Here is a tiny trained network, its code and every weight. The questions are about switching its units off for an input and a class, where a switched-off unit gives its printed mean instead of its output.

import numpy as np


def w(rows, s, z=0):
    codes = np.array(rows[::2]) - 128.0
    scale = np.full(codes.shape[1], s)
    scale[-1] = z or s
    return codes * scale


def f(y):
    return y / 2 * (1 + np.tanh(0.7978845608 * (y + 0.044715 * y**3)))


def log_softmax(a):
    a = a - a.max(-1, keepdims=True)
    return a - np.log(np.exp(a).sum(-1, keepdims=True))


def net(x, mask):
    res = np.array(x, float).reshape(1, 7) / 4 @ E
    y = f(res @ A[0][:, :-1].T + A[0][:, -1])
    res = res + np.where(mask, y, B[0][:, -1]) @ B[0][:, :-1]
    return log_softmax(res[-1] @ U[:, :-1].T + U[:, -1])


A, B = {}, {}
E = w([
[86,120,145,246,130,148,178,146,78,239,229,219],'x0',
[162,197,43,143,75,47,120,105,66,21,199,201],'x1',
[76,178,99,184,47,135,226,186,204,82,176,32],'x2',
[136,116,119,129,137,119,113,116,157,135,163,123],'x3',
[45,167,204,159,128,84,23,87,35,113,205,31],'x4',
[140,189,180,107,254,181,201,56,144,73,179,133],'x5',
[185,205,100,104,41,242,78,108,114,197,184,106],'x6',
],0.0065)
A[0] = w([
[217,44,78,105,126,120,200,150,180,109,101,161,18],'N1',
[132,94,99,120,81,74,79,215,124,164,137,135,91],'N2',
[174,155,114,111,62,246,68,110,114,163,163,106,89],'N3',
[87,43,174,145,128,80,178,174,139,58,136,124,49],'N4',
[149,106,156,201,139,126,163,156,79,172,164,163,66],'N5',
[169,131,114,16,129,135,89,160,168,51,81,81,69],'N6',
[200,170,114,118,80,254,107,135,82,161,148,106,85],'N7',
[172,206,45,124,85,45,108,99,29,21,191,220,59],'N8',
[99,79,163,126,170,169,109,155,144,172,121,71,62],'N9',
[51,151,189,148,132,64,47,81,73,111,178,28,8],'N10',
[98,122,73,129,70,97,84,190,129,172,88,99,56],'N11',
[197,99,51,92,137,166,209,159,165,154,99,171,28],'N12',
[106,119,170,167,136,176,139,138,182,173,101,67,45],'N13',
[144,109,144,57,108,129,127,121,131,88,112,94,22],'N14',
[151,36,115,112,25,51,111,142,93,147,106,103,86],'N15',
[111,151,128,194,103,137,192,188,165,96,160,56,56],'N16',
[149,170,145,67,102,132,75,85,168,70,66,69,82],'N17',
[79,57,142,164,150,52,142,128,125,94,75,138,74],'N18',
[79,120,130,212,91,124,148,144,120,246,161,215,70],'N19',
[140,72,172,129,144,157,126,155,140,184,103,86,67],'N20',
[89,106,163,141,131,158,119,99,167,161,103,111,1],'N21',
[91,119,144,158,118,107,50,153,92,127,143,73,23],'N22',
[77,43,115,118,178,65,150,146,118,79,114,126,62],'N23',
[193,77,178,73,178,126,49,83,40,156,122,231,83],'N24',
[150,113,136,97,172,92,73,62,122,177,114,186,45],'N25',
[170,94,74,120,118,138,186,160,158,134,74,183,41],'N26',
[79,158,128,166,76,133,168,182,224,97,160,86,56],'N27',
[105,124,164,184,127,116,154,163,131,158,195,203,78],'N28',
[47,171,103,138,72,125,233,125,185,108,171,32,75],'N29',
[120,170,152,129,172,147,147,62,149,115,146,133,39],'N30',
[82,87,199,123,127,188,153,113,126,170,91,102,78],'N31',
[55,63,173,183,188,32,143,155,129,90,89,169,80],'N32',
[163,120,90,56,127,105,84,138,164,58,91,48,66],'N33',
[76,65,146,141,205,81,189,110,155,75,130,146,86],'N34',
[170,101,164,56,175,114,95,85,95,209,98,188,65],'N35',
[30,135,212,135,137,87,41,97,32,110,159,15,42],'N36',
[100,38,71,126,67,62,67,177,134,193,109,126,106],'N37',
[129,91,154,147,179,156,129,149,142,176,95,73,62],'N38',
[149,108,162,116,192,138,27,141,90,135,103,197,27],'N39',
[105,56,185,64,148,148,133,192,139,199,131,84,59],'N40',
[158,213,195,121,195,145,191,45,144,124,128,139,98],'N41',
[145,162,171,66,203,166,206,118,115,94,191,117,112],'N42',
[90,81,193,98,169,228,118,110,133,191,81,47,74],'N43',
[135,73,108,157,54,106,52,203,152,152,89,132,106],'N44',
[128,81,151,156,158,56,142,168,108,110,96,118,21],'N45',
[65,142,130,211,171,216,161,142,92,160,172,216,81],'N46',
[141,198,93,102,87,237,67,107,131,152,128,119,67],'N47',
[131,162,139,128,206,173,137,77,164,79,151,122,52],'N48',
],0.0069,0.003)
B[0] = w([
[193,66,141,139,111,181,184,149,101,151,162,181,194],'N1',
[85,160,163,146,157,164,125,75,145,96,109,130,172],'N2',
[65,181,119,51,154,101,134,178,168,147,221,159,198],'N3',
[106,170,115,66,110,128,105,172,140,157,166,138,172],'N4',
[159,83,183,126,141,57,121,97,94,175,100,74,169],'N5',
[145,84,177,141,177,51,170,98,79,217,97,81,216],'N6',
[96,209,105,31,162,105,121,181,171,161,229,142,191],'N7',
[116,94,61,193,86,46,191,88,254,18,124,150,254],'N8',
[132,121,71,146,107,85,155,114,160,86,127,156,174],'N9',
[221,49,125,183,101,211,222,167,81,166,151,214,230],'N10',
[91,172,154,163,176,162,98,89,134,118,101,132,171],'N11',
[197,70,135,167,112,212,206,167,73,160,162,204,195],'N12',
[158,113,92,127,86,90,110,103,163,65,157,131,171],'N13',
[153,109,162,130,152,92,150,109,95,161,128,92,150],'N14',
[88,199,170,180,178,178,144,101,128,90,120,110,187],'N15',
[162,101,92,114,73,140,34,193,106,118,58,71,193],'N16',
[154,73,197,129,172,50,155,104,66,195,126,82,204],'N17',
[77,178,115,65,136,126,121,159,143,159,182,139,178],'N18',
[133,92,196,132,181,52,162,82,73,185,94,62,207],'N19',
[131,158,101,170,90,98,152,91,159,82,136,140,173],'N20',
[134,117,101,160,108,95,148,137,168,101,148,131,142],'N21',
[148,114,133,139,162,191,161,109,107,122,135,158,167],'N22',
[99,184,126,27,106,110,133,183,143,198,198,144,174],'N23',
[146,119,66,122,71,146,26,183,133,105,64,67,238],'N24',
[145,97,104,111,75,147,57,173,109,122,76,74,178],'N25',
[203,92,137,144,108,194,175,145,103,137,158,184,183],'N26',
[153,98,100,93,71,158,48,176,81,113,50,75,196],'N27',
[157,86,144,122,171,75,153,84,101,161,99,65,176],'N28',
[158,100,90,98,64,147,14,176,90,115,42,70,225],'N29',
[106,161,144,145,165,163,135,113,129,102,89,144,153],'N30',
[120,121,91,148,98,80,155,117,169,67,121,153,179],'N31',
[68,187,105,46,137,114,105,171,159,170,211,131,204],'N32',
[148,94,174,132,187,50,162,73,62,194,121,51,206],'N33',
[83,181,136,92,142,143,96,147,143,132,193,141,191],'N34',
[161,106,101,122,77,129,52,175,121,111,87,102,208],'N35',
[216,34,136,145,114,217,189,150,102,166,189,209,249],'N36',
[61,220,151,172,197,197,117,95,132,96,76,131,202],'N37',
[111,122,81,163,94,79,149,94,177,101,155,148,170],'N38',
[136,114,107,101,70,143,67,184,89,107,70,98,188],'N39',
[107,117,90,183,111,76,167,106,213,75,135,148,185],'N40',
[60,188,143,170,174,200,125,99,116,108,64,122,197],'N41',
[59,199,184,177,158,195,89,69,123,93,73,124,196],'N42',
[127,141,92,149,75,79,181,100,166,62,133,157,222],'N43',
[82,185,166,157,188,182,112,59,128,91,105,138,192],'N44',
[123,173,118,73,145,137,120,134,141,145,168,144,152],'N45',
[145,95,193,146,162,52,117,79,82,191,117,68,198],'N46',
[75,183,111,65,140,105,143,185,161,176,221,123,184],'N47',
[73,171,156,162,166,159,123,99,120,118,99,139,173],'N48',
],0.0067,0.0087)
U = w([
[147,77,212,117,165,5,157,65,81,210,112,64,106],'0',
[197,59,144,136,95,252,199,145,98,158,172,234,7],'1',
[145,105,90,90,43,147,2,177,109,103,59,80,113],'2',
[73,208,125,10,131,98,122,165,156,174,239,158,242],'3',
[122,116,75,170,70,16,181,62,192,8,138,171,102],'4',
[66,203,195,164,190,235,114,48,123,88,79,137,229],'5',
],0.0091,0.0013)

Each question gives the input, the list of numbers given to net, and the class t.
The units are the neurons (one row each of A and B). Each row of codes is followed by its name. A weight is (code - 128) times the scale printed after its matrix; where a second scale follows, it is the last column's (A, B and U).
mask holds one flag per neuron, in row order. A switched-off neuron (its flag False) gives its mean, the last column of its row in B, instead of its output. The means were averaged over made-up inputs and are rounded, as every weight is.
A unit's drop is (log p(t) with every unit on - log p(t) with that unit switched off) / (log p(t) with every unit on - log p(t) with every unit switched off).
The circuit of an input: a set's keep is (log p(t) with only the set's units on - log p(t) with every unit switched off) / (log p(t) with every unit on - log p(t) with every unit switched off). Starting from the 12 units with the biggest drops (on a tie, the unit counted first), units are removed one at a time, each time the one whose removal leaves the highest keep (on an exact tie, the one counted first), for as long as the keep stays at least 0.8.
circuit, biggest first: the units of the circuit, biggest drop first
k most important neurons: the k neurons with the biggest drops, biggest first
drop of u: that unit's drop, to one decimal
input [4,5,6,1,-5,1,8], class 3: circuit, biggest first => N7
input [-7,-7,-1,8,4,-8,1], class 5: circuit, biggest first => N37, N44
input [6,-5,7,4,3,4,1], class 2: 2 most important neurons => N29, N16
input [1,-7,-5,4,6,-8,6], class 5: 3 most important neurons => N37, N44, N8
input [-3,-4,3,7,-6,-7,-6], class 5: circuit, biggest first => N37, N44
input [-2,5,4,-3,5,5,-4], class 1: circuit, biggest first => N10, N36
input [7,-5,-2,7,-1,-5,-8], class 3: 2 most important neurons => N32, N18
input [-7,-5,4,-3,8,-8,-2], class 1: 3 most important neurons => N36, N10, N22
input [4,7,4,8,-6,5,7], class 3: 3 most important neurons => N7, N3, N47
input [-4,1,-7,8,-7,-7,7], class 1: 3 most important neurons => N12, N1, N26
input [-2,-4,-5,-7,1,-6,2], class 5: 4 most important neurons => N37, N44, N15, N29
input [1,6,-5,5,-5,0,2], class 4: 3 most important neurons => N8, N36, N10
input [-7,-2,2,3,7,0,1], class 0: 3 most important neurons => N33, N17, N6
input [-7,5,1,-4,-5,-7,-5], class 0: circuit, biggest first => N33
input [-5,-6,-2,-8,-5,3,3], class 4: 2 most important neurons => N43, N36
input [5,-2,-8,-3,6,5,8], class 2: 2 most important neurons => N24, N35
input [-5,-7,7,-7,-1,1,-5], class 2: 2 most important neurons => N29, N27
input [8,7,1,-1,6,-1,-2], class 0: 2 most important neurons => N19, N46
input [-2,-7,-3,-2,-3,-3,8], class 3: 3 most important neurons => N7, N3, N47
input [6,3,3,3,-1,6,2], class 0: circuit, biggest first => N46
input [-4,-8,-1,-4,2,-6,-8], class 3: 2 most important neurons => N32, N23
input [1,-5,-8,-2,4,8,5], class 2: drop of N39 => 0.2
input [0,7,-8,6,-7,-1,-7], class 2: drop of N35 => 0.2
input [-3,6,1,-7,6,-6,-2], class 1: drop of N36 => 0.7
input [-2,1,0,-5,0,4,0], class 5: drop of N29 => 0.0
